Below is a small trained network, with its code and all its weights. Each question gives an input and a target symbol and asks what happens when units are switched off, that is, made to give their printed mean instead of their output.

import numpy as np


def w(rows, s, z=0):
    codes = np.array(rows[::2]) - 128.0
    scale = np.full(codes.shape[1], s)
    scale[-1] = z or s
    return codes * scale


def f(y):
    return y / 2 * (1 + np.tanh(0.7978845608 * (y + 0.044715 * y**3)))


def softmax(a):
    e = np.exp(a - a.max(-1, keepdims=True))
    return e / e.sum(-1, keepdims=True)


def log_softmax(a):
    a = a - a.max(-1, keepdims=True)
    return a - np.log(np.exp(a).sum(-1, keepdims=True))


def net(x, mask):
    ids = ['ΓΘΛΠΦΨαβεζμξτω'.index(c) for c in x.split()]
    T = len(ids)
    res = E[ids] + P[:T]
    u = 0
    for l in range(3):
        q, k, v = (res @ M[l].T for M in (Q, K, V))
        z = softmax(np.where(np.tri(T) > 0, q @ k.T / 3**0.5, -1e9)) @ v
        res = res + np.where(mask[u], z, O[l][:, -1]) @ O[l][:, :-1]
        u += 1
        y = f(res @ A[l][:, :-1].T + A[l][:, -1])
        res = res + np.where(mask[u : u + 8], y, B[l][:, -1]) @ B[l][:, :-1]
        u += 8
    return log_softmax(res[-1] @ U[:, :-1].T + U[:, -1])


Q, K, V, O, A, B = {}, {}, {}, {}, {}, {}
E = w([
[140,114,146,40,155],'Γ',
[94,83,102,166,89],'Θ',
[128,112,177,78,153],'Λ',
[175,95,134,140,144],'Π',
[76,144,207,158,133],'Φ',
[186,127,149,62,134],'Ψ',
[94,175,107,49,44],'α',
[133,101,178,108,171],'β',
[110,96,87,149,186],'ε',
[123,73,153,149,92],'ζ',
[24,169,148,121,163],'μ',
[112,93,173,96,102],'ξ',
[154,120,251,107,131],'τ',
[57,185,10,145,195],'ω',
],0.02)
P = w([
[134,65,64,119,171],'0',
[131,158,226,203,187],'1',
[121,23,25,113,134],'2',
[145,176,105,151,145],'3',
[128,181,237,209,170],'4',
[103,1,19,117,124],'5',
],0.008)
Q[0] = w([
[2,34,123,25,108],'L0H0',
[105,98,223,220,84],'L0H0',
[31,63,16,158,82],'L0H0',
],0.0079)
K[0] = w([
[1,191,124,100,101],'L0H0',
[99,84,155,177,86],'L0H0',
[71,151,92,158,122],'L0H0',
],0.018)
V[0] = w([
[72,150,101,104,182],'L0H0',
[188,100,95,208,254],'L0H0',
[169,196,80,131,146],'L0H0',
],0.0064)
O[0] = w([
[63,148,2,94,140,254],'L0H0',
[164,251,152,149,197,58],'L0H0',
[246,111,13,83,160,61],'L0H0',
],0.0062,0.0019)
A[0] = w([
[250,51,98,6,136,193],'L0N0',
[160,129,154,242,152,213],'L0N1',
[128,65,196,172,156,173],'L0N2',
[156,4,160,157,89,2],'L0N3',
[93,130,155,192,218,117],'L0N4',
[155,131,254,5,131,53],'L0N5',
[97,209,115,132,88,149],'L0N6',
[145,134,73,110,63,31],'L0N7',
],0.0088,0.0027)
B[0] = w([
[155,189,12,206,147,248],'L0N0',
[150,180,150,227,120,217],'L0N1',
[177,163,141,244,36,253],'L0N2',
[197,132,34,117,38,225],'L0N3',
[43,157,227,199,122,225],'L0N4',
[212,63,99,66,255,229],'L0N5',
[81,147,106,75,153,174],'L0N6',
[202,186,130,169,206,189],'L0N7',
],0.0068,0.0047)
Q[1] = w([
[184,54,133,113,159],'L1H0',
[42,2,23,153,70],'L1H0',
[107,72,124,187,192],'L1H0',
],0.0078)
K[1] = w([
[223,95,207,22,164],'L1H0',
[76,141,63,3,35],'L1H0',
[39,173,169,93,45],'L1H0',
],0.0048)
V[1] = w([
[128,2,105,192,111],'L1H0',
[112,96,51,175,145],'L1H0',
[191,176,160,68,65],'L1H0',
],0.0056)
O[1] = w([
[123,79,153,193,243,208],'L1H0',
[83,33,161,224,122,253],'L1H0',
[109,255,86,73,109,30],'L1H0',
],0.0049,0.0037)
A[1] = w([
[32,194,190,175,97,122],'L1N0',
[254,100,159,161,92,163],'L1N1',
[152,143,196,45,172,103],'L1N2',
[106,25,177,31,156,234],'L1N3',
[164,81,173,135,225,191],'L1N4',
[165,74,70,144,119,72],'L1N5',
[150,148,74,87,185,254],'L1N6',
[188,81,205,146,65,89],'L1N7',
],0.0093,0.0075)
B[1] = w([
[70,159,105,2,83,253],'L1N0',
[224,141,90,101,138,239],'L1N1',
[70,122,148,165,86,156],'L1N2',
[108,11,149,88,74,189],'L1N3',
[103,141,154,119,225,229],'L1N4',
[121,191,122,90,129,206],'L1N5',
[110,114,73,164,100,254],'L1N6',
[190,164,135,136,51,204],'L1N7',
],0.0095,0.0085)
Q[2] = w([
[110,65,172,128,127],'L2H0',
[222,56,95,212,118],'L2H0',
[3,139,107,123,54],'L2H0',
],0.0059)
K[2] = w([
[74,55,188,137,162],'L2H0',
[254,16,177,163,117],'L2H0',
[99,98,115,244,53],'L2H0',
],0.0049)
V[2] = w([
[21,67,134,172,19],'L2H0',
[195,182,177,92,181],'L2H0',
[104,120,172,253,86],'L2H0',
],0.0031)
O[2] = w([
[79,182,1,151,185,180],'L2H0',
[236,186,160,106,183,6],'L2H0',
[119,129,28,119,43,39],'L2H0',
],0.0055,0.0012)
A[2] = w([
[197,56,144,95,160,139],'L2N0',
[68,207,140,134,200,143],'L2N1',
[179,151,67,216,174,170],'L2N2',
[44,58,45,107,174,70],'L2N3',
[129,90,49,180,112,10],'L2N4',
[124,82,89,139,254,3],'L2N5',
[85,116,87,101,87,43],'L2N6',
[135,61,192,199,152,133],'L2N7',
],0.0094,0.0055)
B[2] = w([
[96,174,36,154,131,185],'L2N0',
[153,1,102,187,159,168],'L2N1',
[80,180,226,158,86,214],'L2N2',
[222,90,170,107,96,248],'L2N3',
[55,132,171,100,102,206],'L2N4',
[153,209,156,48,154,177],'L2N5',
[120,185,111,102,126,193],'L2N6',
[90,158,65,191,139,171],'L2N7',
],0.0093,0.016)
U = w([
[191,146,179,78,142,73],'Γ',
[99,72,147,221,115,194],'Θ',
[156,126,84,86,167,254],'Λ',
[147,165,155,176,138,37],'Π',
[42,123,122,89,165,93],'Φ',
[138,189,118,103,162,47],'Ψ',
[122,168,64,110,95,142],'α',
[80,155,77,163,187,162],'β',
[177,101,180,151,159,208],'ε',
[205,109,162,158,91,58],'ζ',
[177,72,148,90,102,121],'μ',
[129,73,20,144,130,80],'ξ',
[182,132,65,168,132,188],'τ',
[110,143,254,94,130,85],'ω',
],0.013,0.0082)

Each question gives the input, a string of symbols that net reads in full, and the target symbol t.
The units are the heads (3 rows each of Q, K, V and O) and the neurons (one row each of A and B). Each row of codes is followed by its name. A weight is (code - 128) times the scale printed after its matrix; where a second scale follows, it is the last column's (O, A, B and U).
mask holds one flag per unit, layer by layer, with each layer's heads first. A switched-off unit (its flag False) gives its mean, the last column of its rows in O or B, instead of its output. The means were averaged over made-up inputs and are rounded, as every weight is.
A unit's drop is (log p(t) with every unit on - log p(t) with that unit switched off) / (log p(t) with every unit on - log p(t) with every unit switched off).
The circuit of an input: a set's keep is (log p(t) with only the set's units on - log p(t) with every unit switched off) / (log p(t) with every unit on - log p(t) with every unit switched off). Starting from the 12 units with the biggest drops (on a tie, the unit counted first), units are removed one at a time, each time the one whose removal leaves the highest keep (on an exact tie, the one counted first), for as long as the keep stays at least 0.8.
circuit, biggest first: the units of the circuit, biggest drop first
most important unit: the unit with the biggest drop
k most important neurons: the k neurons with the biggest drops, biggest first
k most important neurons of layer l: the k neurons of layer l with the biggest drops, biggest first
input Θ Θ Θ β, target β: circuit, biggest first : L2N3; L1N4; L1N0
input Ψ β Φ Θ, target Θ: circuit, biggest first : L2N5
input Θ Φ Λ Θ μ, target Φ: circuit, biggest first : L1N0; L2N1; L0N4
input Φ μ Θ, target μ: 2 most important neurons : L2N3; L0N0
input Θ Λ α ε, target ε: 2 most important neurons : L2N5; L2N1
input Θ β α Θ Φ ω, target ω: 4 most important neurons : L2N2; L2N3; L2N5; L2N4
input Λ α Θ τ, target τ: circuit, biggest first : L0N5; L2N0; L1N1; L1N0
input β Θ ω Θ β, target ε: circuit, biggest first : L0N5; L2N1; L1N4
input μ ε Λ, target μ: circuit, biggest first : L1N3; L0N1
input Θ τ Θ, target τ: 4 most important neurons : L0N5; L1N1; L1N0; L0N3
input α Θ ζ Λ ζ, target ζ: 2 most important neurons of layer 1 : L1N7; L1N1
input β ε α β ω, target ξ: circuit, biggest first : L2N1; L1N0; L0N4; L2N2
input ω α Ψ ω Θ ε, target ω: 2 most important neurons of layer 1 : L1N0; L1N6
input ε Φ β, target β: most important unit : L1N0
input α ζ β Θ ω β, target ω: 2 most important neurons of layer 0 : L0N0; L0N5
input Θ Θ Θ Φ, target Φ: 3 most important neurons : L1N0; L2N3; L0N4
input Λ Θ Φ ω τ, target Π: 2 most important neurons : L0N5; L0N2
input Θ τ α α Θ Λ, target α: 3 most important neurons of layer 1 : L1N2; L1N5; L1N6
input ε ζ Φ ε Ψ, target Ψ: 2 most important neurons : L2N0; L2N5
input α ω Θ Θ α β, target α: most important unit : L0N0
input Θ Λ Θ Φ ε, target Θ: 2 most important neurons : L2N1; L2N5
input Λ Θ Φ ω Λ τ, target τ: 2 most important neurons of layer 0 : L0N2; L0N5
input ω Φ α ξ, target ξ: 2 most important neurons : L2N2; L1N0
input Λ α Θ Ψ μ, target Φ: 3 most important neurons : L1N0; L0N4; L2N1
input β Φ α ω Θ Λ, target ω: 4 most important neurons : L0N0; L2N2; L1N0; L2N4
